Here is a tiny trained network, its code and every weight. The questions are about switching its units off for an input and a target symbol, where a switched-off unit gives its printed mean instead of its output.

import numpy as np


def w(rows, s, z=0):
    codes = np.array(rows[::2]) - 128.0
    scale = np.full(codes.shape[1], s)
    scale[-1] = z or s
    return codes * scale


def f(y):
    return np.maximum(y, 0)


def softmax(a):
    e = np.exp(a - a.max(-1, keepdims=True))
    return e / e.sum(-1, keepdims=True)


def log_softmax(a):
    a = a - a.max(-1, keepdims=True)
    return a - np.log(np.exp(a).sum(-1, keepdims=True))


def net(x, mask):
    ids = ['ΔΠΣΨΩαβγεζημφ'.index(c) for c in x.split()]
    T = len(ids)
    res = E[ids] + P[:T]
    u = 0
    for l in range(3):
        q, k, v = (res @ M[l].T for M in (Q, K, V))
        z = softmax(np.where(np.tri(T) > 0, q @ k.T / 4**0.5, -1e9)) @ v
        res = res + np.where(mask[u], z, O[l][:, -1]) @ O[l][:, :-1]
        u += 1
        y = f(res @ A[l][:, :-1].T + A[l][:, -1])
        res = res + np.where(mask[u : u + 4], y, B[l][:, -1]) @ B[l][:, :-1]
        u += 4
    return log_softmax(res[-1] @ U[:, :-1].T + U[:, -1])


Q, K, V, O, A, B = {}, {}, {}, {}, {}, {}
E = w([
[163,108,92,195,85,62],'Δ',
[109,104,82,169,98,117],'Π',
[100,72,62,115,111,71],'Σ',
[103,157,224,144,140,159],'Ψ',
[50,249,136,42,141,90],'Ω',
[143,111,210,145,126,80],'α',
[192,132,150,95,107,147],'β',
[45,102,88,105,91,129],'γ',
[112,93,105,88,82,76],'ε',
[90,99,123,125,72,94],'ζ',
[172,144,123,143,141,196],'η',
[62,60,207,185,132,52],'μ',
[203,108,97,142,155,177],'φ',
],0.02)
P = w([
[176,145,72,160,8,107],'0',
[148,126,102,168,127,79],'1',
[136,122,114,141,139,89],'2',
[124,124,118,115,150,98],'3',
[114,122,123,91,157,107],'4',
[106,121,130,66,160,111],'5',
[92,118,139,44,161,118],'6',
[90,121,140,29,169,123],'7',
],0.016)
Q[0] = w([
[143,131,232,174,149,165],'0.h0',
[125,154,79,144,37,192],'0.h0',
[91,118,82,116,57,139],'0.h0',
[156,219,163,71,252,158],'0.h0',
],0.012)
K[0] = w([
[142,254,175,156,242,96],'0.h0',
[135,180,13,114,86,143],'0.h0',
[152,136,116,162,63,181],'0.h0',
[117,85,154,10,232,173],'0.h0',
],0.01)
V[0] = w([
[208,80,2,149,179,140],'0.h0',
[66,128,102,62,152,149],'0.h0',
[30,114,200,188,71,204],'0.h0',
[72,187,29,163,166,189],'0.h0',
],0.0064)
O[0] = w([
[69,146,246,51,77,97,234],'0.h0',
[196,83,148,121,177,63,141],'0.h0',
[75,95,105,213,157,98,3],'0.h0',
[120,99,192,133,70,75,195],'0.h0',
],0.011,0.0013)
A[0] = w([
[252,213,157,215,136,164,167],'0.n0',
[7,50,95,80,127,202,132],'0.n1',
[144,249,166,119,198,244,2],'0.n2',
[2,131,85,127,205,77,156],'0.n3',
],0.0086,0.0034)
B[0] = w([
[85,216,167,79,101,107,152],'0.n0',
[182,148,147,148,159,12,230],'0.n1',
[35,52,142,86,181,125,148],'0.n2',
[151,134,180,126,98,169,249],'0.n3',
],0.011,0.012)
Q[1] = w([
[186,186,224,117,237,254],'1.h0',
[127,108,97,138,70,74],'1.h0',
[134,158,91,184,143,134],'1.h0',
[105,120,160,159,158,154],'1.h0',
],0.0097)
K[1] = w([
[156,82,183,119,252,74],'1.h0',
[104,105,91,142,18,143],'1.h0',
[110,109,134,155,130,148],'1.h0',
[130,95,135,135,150,143],'1.h0',
],0.016)
V[1] = w([
[88,97,63,79,147,204],'1.h0',
[145,132,184,36,145,242],'1.h0',
[147,167,168,202,1,250],'1.h0',
[74,163,236,248,136,158],'1.h0',
],0.0063)
O[1] = w([
[171,130,113,82,173,2,1],'1.h0',
[170,48,94,28,113,140,50],'1.h0',
[68,162,121,42,179,77,174],'1.h0',
[192,132,151,159,230,131,63],'1.h0',
],0.0091,0.0053)
A[1] = w([
[119,161,124,246,209,131,1],'1.n0',
[76,146,49,97,165,2,43],'1.n1',
[238,190,196,117,88,82,180],'1.n2',
[222,213,59,119,112,103,117],'1.n3',
],0.008,0.0073)
B[1] = w([
[150,104,142,66,19,95,183],'1.n0',
[38,107,12,143,117,100,212],'1.n1',
[162,72,81,188,74,252,247],'1.n2',
[254,186,43,28,129,4,147],'1.n3',
],0.0074,0.012)
Q[2] = w([
[40,92,2,181,81,137],'2.h0',
[53,94,163,119,85,188],'2.h0',
[85,135,134,110,137,121],'2.h0',
[188,150,137,143,160,162],'2.h0',
],0.008)
K[2] = w([
[102,254,131,115,123,81],'2.h0',
[93,105,109,158,124,148],'2.h0',
[154,145,137,126,117,78],'2.h0',
[164,58,127,181,176,135],'2.h0',
],0.008)
V[2] = w([
[207,126,47,106,37,163],'2.h0',
[147,210,180,39,106,254],'2.h0',
[209,38,144,180,110,150],'2.h0',
[123,59,8,182,85,44],'2.h0',
],0.006)
O[2] = w([
[251,158,191,59,189,72,246],'2.h0',
[85,169,88,122,3,86,159],'2.h0',
[20,227,180,178,99,54,57],'2.h0',
[66,123,229,97,180,159,211],'2.h0',
],0.007,0.011)
A[2] = w([
[93,33,65,174,116,113,254],'2.n0',
[42,141,92,129,255,111,103],'2.n1',
[13,109,31,113,138,103,18],'2.n2',
[183,82,46,28,157,179,175],'2.n3',
],0.0082,0.0024)
B[2] = w([
[243,131,249,139,139,137,152],'2.n0',
[121,250,71,55,186,132,149],'2.n1',
[140,94,103,170,28,181,171],'2.n2',
[85,94,132,191,171,113,250],'2.n3',
],0.012,0.019)
U = w([
[197,126,126,169,164,136,120],'Δ',
[111,96,145,131,156,147,65],'Π',
[80,153,169,221,151,54,186],'Σ',
[112,166,76,131,105,108,250],'Ψ',
[206,110,199,84,147,145,78],'Ω',
[150,197,121,135,171,133,252],'α',
[147,151,90,190,170,86,105],'β',
[220,192,107,137,115,1,192],'γ',
[80,144,136,113,157,6,35],'ε',
[210,181,161,125,108,255,160],'ζ',
[109,152,165,45,65,50,59],'η',
[139,130,99,160,133,43,118],'μ',
[185,123,121,149,112,118,109],'φ',
],0.0082,0.004)

Each question gives the input, a string of symbols that net reads in full, and the target symbol t.
The units are the heads (4 rows each of Q, K, V and O) and the neurons (one row each of A and B). Each row of codes is followed by its name. A weight is (code - 128) times the scale printed after its matrix; where a second scale follows, it is the last column's (O, A, B and U).
mask holds one flag per unit, layer by layer, with each layer's heads first. A switched-off unit (its flag False) gives its mean, the last column of its rows in O or B, instead of its output. The means were averaged over made-up inputs and are rounded, as every weight is.
A unit's drop is (log p(t) with every unit on - log p(t) with that unit switched off) / (log p(t) with every unit on - log p(t) with every unit switched off).
The circuit of an input: a set's keep is (log p(t) with only the set's units on - log p(t) with every unit switched off) / (log p(t) with every unit on - log p(t) with every unit switched off). Starting from the 12 units with the biggest drops (on a tie, the unit counted first), units are removed one at a time, each time the one whose removal leaves the highest keep (on an exact tie, the one counted first), for as long as the keep stays at least 0.8.
units of the circuit, in order: the units of the circuit, biggest drop first
most important unit: the unit with the biggest drop
k most important neurons: the k neurons with the biggest drops, biggest first
k most important neurons of layer l: the k neurons of layer l with the biggest drops, biggest first
input φ γ Σ γ, target Π: 2 most important neurons of layer 1 => 1.n1, 1.n2
input φ Σ φ Π Ω Σ, target Π: most important unit => 1.h0
input Ω Σ γ β φ φ φ, target η: units of the circuit, in order => 2.h0, 0.h0
input ε Ω α ε γ, target ε: units of the circuit, in order => 1.h0, 0.n1, 1.n1
input η ζ Ω ε, target φ: 3 most important neurons => 0.n0, 2.n2, 2.n0
input ε γ γ η ζ γ Δ, target ε: 3 most important neurons of layer 1 => 1.n2, 1.n3, 1.n1
input Ψ γ Σ γ Ω γ, target Δ: 3 most important neurons => 0.n0, 0.n1, 1.n1
input γ γ Ω γ, target Σ: units of the circuit, in order => 1.h0, 0.h0
input ε μ γ γ Ω γ, target ε: units of the circuit, in order => 0.n1, 1.h0, 1.n1
input γ ε ε ε γ ζ, target Σ: units of the circuit, in order => 1.h0, 0.h0
input γ Σ φ Δ, target Σ: units of the circuit, in order => 0.h0, 1.h0
input ε γ μ Σ ζ γ Ω Ω, target γ: 3 most important neurons => 1.n1, 1.n3, 0.n3
input ζ Σ Ω β, target γ: 3 most important neurons => 1.n1, 1.n3, 0.n2
input Σ η γ ε, target η: units of the circuit, in order => 0.h0
input Ω γ Σ γ, target Ω: 2 most important neurons => 0.n3, 1.n3
input β γ φ Ω Π ζ, target μ: 4 most important neurons => 0.n0, 2.n3, 0.n1, 1.n1
input Ψ γ Π Σ, target Δ: 2 most important neurons => 0.n0, 0.n1
input β η Ψ ε, target μ: 3 most important neurons of layer 0 => 0.n0, 0.n1, 0.n2
input Ω φ γ φ ε ε, target Ω: 2 most important neurons => 0.n3, 1.n3
input Ω ζ ε ζ Ω μ Σ, target Ω: units of the circuit, in order => 2.h0, 1.n3, 0.h0
input γ Ω φ, target γ: most important unit => 2.h0
input Ω γ μ γ Ω Ω μ γ, target Ω: 2 most important neurons => 0.n3, 0.n1
input Σ β Ω, target ε: 2 most important neurons => 0.n1, 0.n2
